Below is a small trained network, with its code and all its weights. Each question gives an input and a class and asks what happens when units are switched off, that is, made to give their printed mean instead of their output.

import numpy as np


def w(rows, s, z=0):
    codes = np.array(rows[::2]) - 128.0
    scale = np.full(codes.shape[1], s)
    scale[-1] = z or s
    return codes * scale


def norm(h):
    return h / np.sqrt((h * h).mean(-1, keepdims=True) + 1e-5)


def f(y):
    return np.maximum(y, 0)


def log_softmax(a):
    a = a - a.max(-1, keepdims=True)
    return a - np.log(np.exp(a).sum(-1, keepdims=True))


def net(x, mask):
    res = np.array(x, float).reshape(1, 8) / 4 @ E
    u = 0
    for l in range(3):
        y = f(norm(res) @ A[l][:, :-1].T + A[l][:, -1])
        res = res + np.where(mask[u : u + 16], y, B[l][:, -1]) @ B[l][:, :-1]
        u += 16
    return log_softmax(norm(res)[-1] @ U[:, :-1].T + U[:, -1])


A, B = {}, {}
E = w([
[128,128,128,128,129,129,127,128,127,130,128,130],'x0',
[74,144,210,126,53,159,115,174,138,153,192,180],'x1',
[178,149,135,147,81,119,18,100,185,114,105,151],'x2',
[126,121,134,119,122,121,133,126,142,117,132,118],'x3',
[123,153,113,173,101,130,140,214,183,172,78,96],'x4',
[63,32,138,104,136,52,76,108,129,241,90,151],'x5',
[94,255,161,136,151,70,171,56,182,172,117,122],'x6',
[172,127,216,156,124,76,129,143,81,112,104,98],'x7',
],0.0083)
A[0] = w([
[121,77,141,111,120,75,79,117,145,166,138,115,121],'0.n1',
[126,111,97,108,119,79,113,111,109,82,156,184,76],'0.n2',
[81,133,48,88,108,120,140,127,156,102,115,158,65],'0.n3',
[192,128,89,138,135,131,82,81,152,123,76,109,109],'0.n4',
[130,79,76,124,127,145,254,147,99,161,145,142,121],'0.n5',
[85,160,132,188,102,137,115,221,184,143,103,134,3],'0.n6',
[123,125,26,135,110,146,169,127,196,160,182,114,51],'0.n7',
[151,127,82,175,165,125,135,164,164,154,94,63,121],'0.n8',
[130,191,142,161,132,167,170,162,142,64,144,120,73],'0.n9',
[187,152,109,160,46,143,60,88,158,125,88,178,24],'0.n10',
[138,148,159,59,144,178,118,32,67,119,147,149,76],'0.n11',
[170,76,98,95,99,174,86,200,59,92,95,166,57],'0.n12',
[92,161,104,23,127,211,92,109,158,157,170,102,107],'0.n13',
[162,124,147,154,108,143,145,180,155,146,53,113,34],'0.n14',
[158,140,201,103,114,102,158,156,73,141,121,58,146],'0.n15',
[179,116,116,142,140,168,154,162,171,75,162,162,88],'0.n16',
],0.0084,0.0042)
B[0] = w([
[148,129,79,136,147,224,115,143,51,222,94,77,251],'0.n1',
[158,104,127,193,83,117,195,88,184,164,132,137,173],'0.n2',
[203,123,144,147,179,144,84,158,178,146,121,121,185],'0.n3',
[69,123,162,47,170,117,140,156,124,32,75,157,222],'0.n4',
[2,131,142,139,134,173,122,122,103,57,82,103,233],'0.n5',
[138,79,104,160,72,144,199,69,124,128,103,189,206],'0.n6',
[171,100,141,181,224,171,136,95,136,154,184,208,204],'0.n7',
[154,76,99,113,84,129,188,76,106,99,65,193,210],'0.n8',
[175,167,99,92,132,181,101,129,111,192,108,104,236],'0.n9',
[31,140,204,152,110,180,120,71,138,75,100,40,231],'0.n10',
[156,82,79,180,54,164,204,97,141,163,95,177,234],'0.n11',
[104,100,65,157,68,59,92,188,149,92,191,77,254],'0.n12',
[175,85,184,168,199,101,128,163,172,117,140,143,234],'0.n13',
[143,85,151,206,107,157,198,54,112,157,154,145,178],'0.n14',
[95,111,127,189,228,122,112,163,158,122,149,154,237],'0.n15',
[172,168,78,127,103,159,68,153,96,163,138,57,208],'0.n16',
],0.0067,0.0048)
A[1] = w([
[154,207,183,100,151,68,161,87,183,181,89,170,85],'1.n1',
[111,154,177,111,82,152,79,216,150,193,218,165,99],'1.n2',
[167,200,124,106,159,143,158,132,162,134,153,131,124],'1.n3',
[158,121,78,66,172,63,147,108,124,96,105,97,1],'1.n4',
[186,135,208,167,135,73,124,131,61,107,136,123,42],'1.n5',
[92,152,215,95,63,170,156,181,139,157,194,154,67],'1.n6',
[121,140,120,20,63,119,136,107,147,125,111,85,76],'1.n7',
[167,90,142,100,118,103,117,2,58,91,216,146,98],'1.n8',
[77,173,166,132,173,187,152,64,127,138,119,158,204],'1.n9',
[112,158,114,134,123,128,172,137,98,121,148,100,49],'1.n10',
[199,185,122,63,131,145,152,148,84,142,153,84,95],'1.n11',
[127,138,179,163,71,142,83,109,139,151,181,178,82],'1.n12',
[121,145,88,164,138,133,113,101,112,123,116,173,106],'1.n13',
[118,108,127,120,119,165,124,127,135,101,146,84,102],'1.n14',
[160,114,175,170,121,104,167,169,108,123,87,87,132],'1.n15',
[224,122,144,110,46,122,218,137,158,100,107,158,173],'1.n16',
],0.0087,0.0031)
B[1] = w([
[78,88,24,168,93,85,100,175,113,93,203,95,199],'1.n1',
[182,98,80,54,191,87,160,112,109,62,62,135,198],'1.n2',
[149,156,138,146,115,91,94,155,121,177,163,99,177],'1.n3',
[146,120,96,41,150,121,174,146,86,67,76,220,151],'1.n4',
[162,98,116,227,199,177,78,107,206,149,178,195,156],'1.n5',
[179,120,67,92,171,91,141,95,65,57,1,203,187],'1.n6',
[181,160,105,185,166,124,77,123,177,135,147,139,134],'1.n7',
[92,124,78,180,44,213,193,159,185,189,81,178,172],'1.n8',
[133,67,128,152,106,79,129,215,100,88,133,54,255],'1.n9',
[117,130,192,119,129,183,149,97,178,140,111,118,146],'1.n10',
[117,156,139,58,110,183,79,82,112,194,163,101,156],'1.n11',
[140,138,129,100,178,78,159,115,142,81,99,153,190],'1.n12',
[155,155,165,126,99,90,135,162,174,123,132,176,162],'1.n13',
[128,143,121,141,147,100,148,154,78,126,172,90,164],'1.n14',
[172,131,109,132,166,186,102,102,157,136,173,212,177],'1.n15',
[133,120,112,126,78,142,134,111,87,217,106,179,181],'1.n16',
],0.0074,0.0079)
A[2] = w([
[53,103,140,97,193,139,143,139,97,163,112,136,54],'2.n1',
[206,255,153,108,64,154,121,125,126,81,154,97,65],'2.n2',
[145,55,149,105,78,84,137,186,116,144,115,135,174],'2.n3',
[103,136,193,94,76,135,91,140,145,75,69,160,142],'2.n4',
[148,112,140,141,70,107,37,128,115,98,117,121,120],'2.n5',
[142,129,115,89,200,166,116,136,223,125,196,170,52],'2.n6',
[145,121,117,99,46,148,40,41,245,107,95,125,75],'2.n7',
[122,227,76,140,149,54,155,102,121,145,133,127,88],'2.n8',
[130,108,124,68,122,35,100,130,130,218,141,102,7],'2.n9',
[100,91,123,101,145,103,135,107,154,229,71,122,216],'2.n10',
[90,176,167,141,143,171,175,180,140,90,140,111,208],'2.n11',
[190,111,182,197,191,129,34,104,137,116,102,145,48],'2.n12',
[104,57,104,144,92,233,188,138,75,111,130,137,252],'2.n13',
[87,133,156,74,111,130,72,148,97,203,51,129,145],'2.n14',
[75,204,94,137,110,50,162,77,126,121,204,109,27],'2.n15',
[179,194,25,64,127,141,165,95,107,77,97,142,82],'2.n16',
],0.0084,0.0017)
B[2] = w([
[117,213,198,95,160,156,72,131,139,113,153,100,170],'2.n1',
[117,98,133,106,145,210,34,39,98,185,90,78,166],'2.n2',
[196,156,42,136,106,150,116,86,155,78,106,97,190],'2.n3',
[89,158,174,40,186,26,217,105,113,141,98,67,151],'2.n4',
[26,142,98,122,131,103,188,227,102,139,115,64,167],'2.n5',
[97,120,192,207,230,122,85,208,120,217,171,223,153],'2.n6',
[13,194,228,146,151,131,251,159,41,153,185,110,173],'2.n7',
[141,89,69,84,29,112,74,193,155,34,173,134,152],'2.n8',
[187,97,122,77,134,235,35,67,66,177,178,64,149],'2.n9',
[253,215,189,155,71,222,135,123,89,122,172,142,188],'2.n10',
[65,83,188,83,108,122,101,61,74,140,151,109,155],'2.n11',
[94,149,138,106,250,139,163,147,208,160,235,168,174],'2.n12',
[118,211,188,122,84,34,111,106,201,167,135,118,254],'2.n13',
[133,201,144,70,143,200,71,19,137,78,163,117,159],'2.n14',
[143,49,65,128,32,121,77,245,152,111,157,73,144],'2.n15',
[150,85,182,86,151,81,111,86,117,178,86,178,187],'2.n16',
],0.0066,0.011)
U = w([
[178,167,139,96,121,223,30,58,79,183,140,78,124],'0',
[117,64,52,140,55,60,63,200,124,80,172,71,161],'1',
[160,125,136,56,188,68,144,84,108,68,23,200,55],'2',
[7,173,210,136,158,131,166,127,96,108,129,68,248],'3',
[135,134,134,209,32,147,192,85,173,186,97,190,107],'4',
[131,118,143,199,229,152,87,156,181,155,202,195,32],'5',
],0.016,0.0015)

Each question gives the input, the list of numbers given to net, and the class t.
The units are the neurons (one row each of A and B). Each row of codes is followed by its name. A weight is (code - 128) times the scale printed after its matrix; where a second scale follows, it is the last column's (A, B and U).
mask holds one flag per neuron, layer by layer. A switched-off neuron (its flag False) gives its mean, the last column of its row in B, instead of its output. The means were averaged over made-up inputs and are rounded, as every weight is.
A unit's drop is (log p(t) with every unit on - log p(t) with that unit switched off) / (log p(t) with every unit on - log p(t) with every unit switched off).
The circuit of an input: a set's keep is (log p(t) with only the set's units on - log p(t) with every unit switched off) / (log p(t) with every unit on - log p(t) with every unit switched off). Starting from the 12 units with the biggest drops (on a tie, the unit counted first), units are removed one at a time, each time the one whose removal leaves the highest keep (on an exact tie, the one counted first), for as long as the keep stays at least 0.8.
circuit, biggest first: the units of the circuit, biggest drop first
k most important neurons: the k neurons with the biggest drops, biggest first
top k neurons in layer l: the k neurons of layer l with the biggest drops, biggest first
input [-6,4,-4,3,2,1,2,-1], class 2: most important neuron : 1.n6
input [4,0,-2,-3,-4,0,-3,4], class 4: top 3 neurons in layer 0 : 0.n11, 0.n13, 0.n2
input [2,-7,3,3,3,1,7,2], class 1: top 2 neurons in layer 1 : 1.n1, 1.n6
input [-3,8,3,2,5,-5,8,-2], class 1: circuit, biggest first : 1.n1, 2.n15
input [-8,-1,-4,-4,0,3,-7,8], class 5: 4 most important neurons : 0.n15, 1.n15, 1.n9, 1.n5
input [7,8,0,-1,-7,7,7,6], class 2: 4 most important neurons : 1.n6, 1.n12, 1.n2, 0.n9
input [5,8,1,-1,4,-2,7,5], class 2: top 3 neurons in layer 1 : 1.n6, 1.n2, 1.n12
input [-5,5,-2,-4,-2,2,-4,-4], class 2: circuit, biggest first : 1.n2, 1.n6
input [-2,-7,-8,1,2,5,8,0], class 1: circuit, biggest first : 1.n1, 2.n8
input [-5,3,-1,-6,-5,8,2,8], class 0: 4 most important neurons : 0.n1, 0.n13, 2.n9, 2.n10
input [7,-6,4,2,-1,-3,-3,-2], class 2: 2 most important neurons : 0.n4, 1.n4
input [3,6,1,-8,0,-6,0,3], class 0: 4 most important neurons : 0.n9, 0.n16, 1.n11, 2.n2
input [4,6,5,-7,2,6,1,-6], class 0: 4 most important neurons : 0.n1, 2.n10, 2.n14, 0.n4
input [-7,-3,-1,1,-1,-4,-3,-6], class 5: most important neuron : 0.n7
input [6,5,-6,-7,-2,-5,-7,-1], class 1: 2 most important neurons : 0.n12, 2.n7
input [1,5,-4,0,-4,7,6,7], class 0: 4 most important neurons : 0.n1, 2.n9, 0.n13, 0.n7
input [-3,8,3,-6,-3,6,-7,1], class 2: 3 most important neurons : 1.n2, 1.n6, 1.n9
input [7,-5,8,-3,-5,2,-7,7], class 3: top 2 neurons in layer 1 : 1.n9, 1.n1
input [-1,4,1,-7,1,-2,-4,-2], class 1: 2 most important neurons : 0.n12, 0.n16
input [5,8,-8,-8,-5,0,3,8], class 2: circuit, biggest first : 1.n6
input [5,0,3,-5,-6,-6,3,7], class 5: 4 most important neurons : 1.n5, 0.n15, 0.n8, 0.n6
input [-2,-6,4,4,4,2,4,-7], class 5: 4 most important neurons : 0.n7, 0.n3, 2.n6, 1.n6
input [5,-4,6,-6,4,4,-5,-6], class 3: 2 most important neurons : 0.n10, 2.n7
input [5,-7,4,7,8,1,-6,-2], class 4: circuit, biggest first : 0.n8, 0.n14
input [2,5,-4,7,6,6,-4,4], class 0: top 2 neurons in layer 0 : 0.n1, 0.n11
input [7,7,-2,-7,0,-8,-6,8], class 0: top 3 neurons in layer 0 : 0.n9, 0.n16, 0.n13
input [-3,0,-1,-6,-1,-3,3,1], class 0: circuit, biggest first : 0.n9
input [-2,1,3,0,3,-7,-7,6], class 0: top 4 neurons in layer 0 : 0.n9, 0.n16, 0.n13, 0.n5
input [-7,5,-5,-2,8,3,-7,7], class 4: top 2 neurons in layer 1 : 1.n9, 1.n1
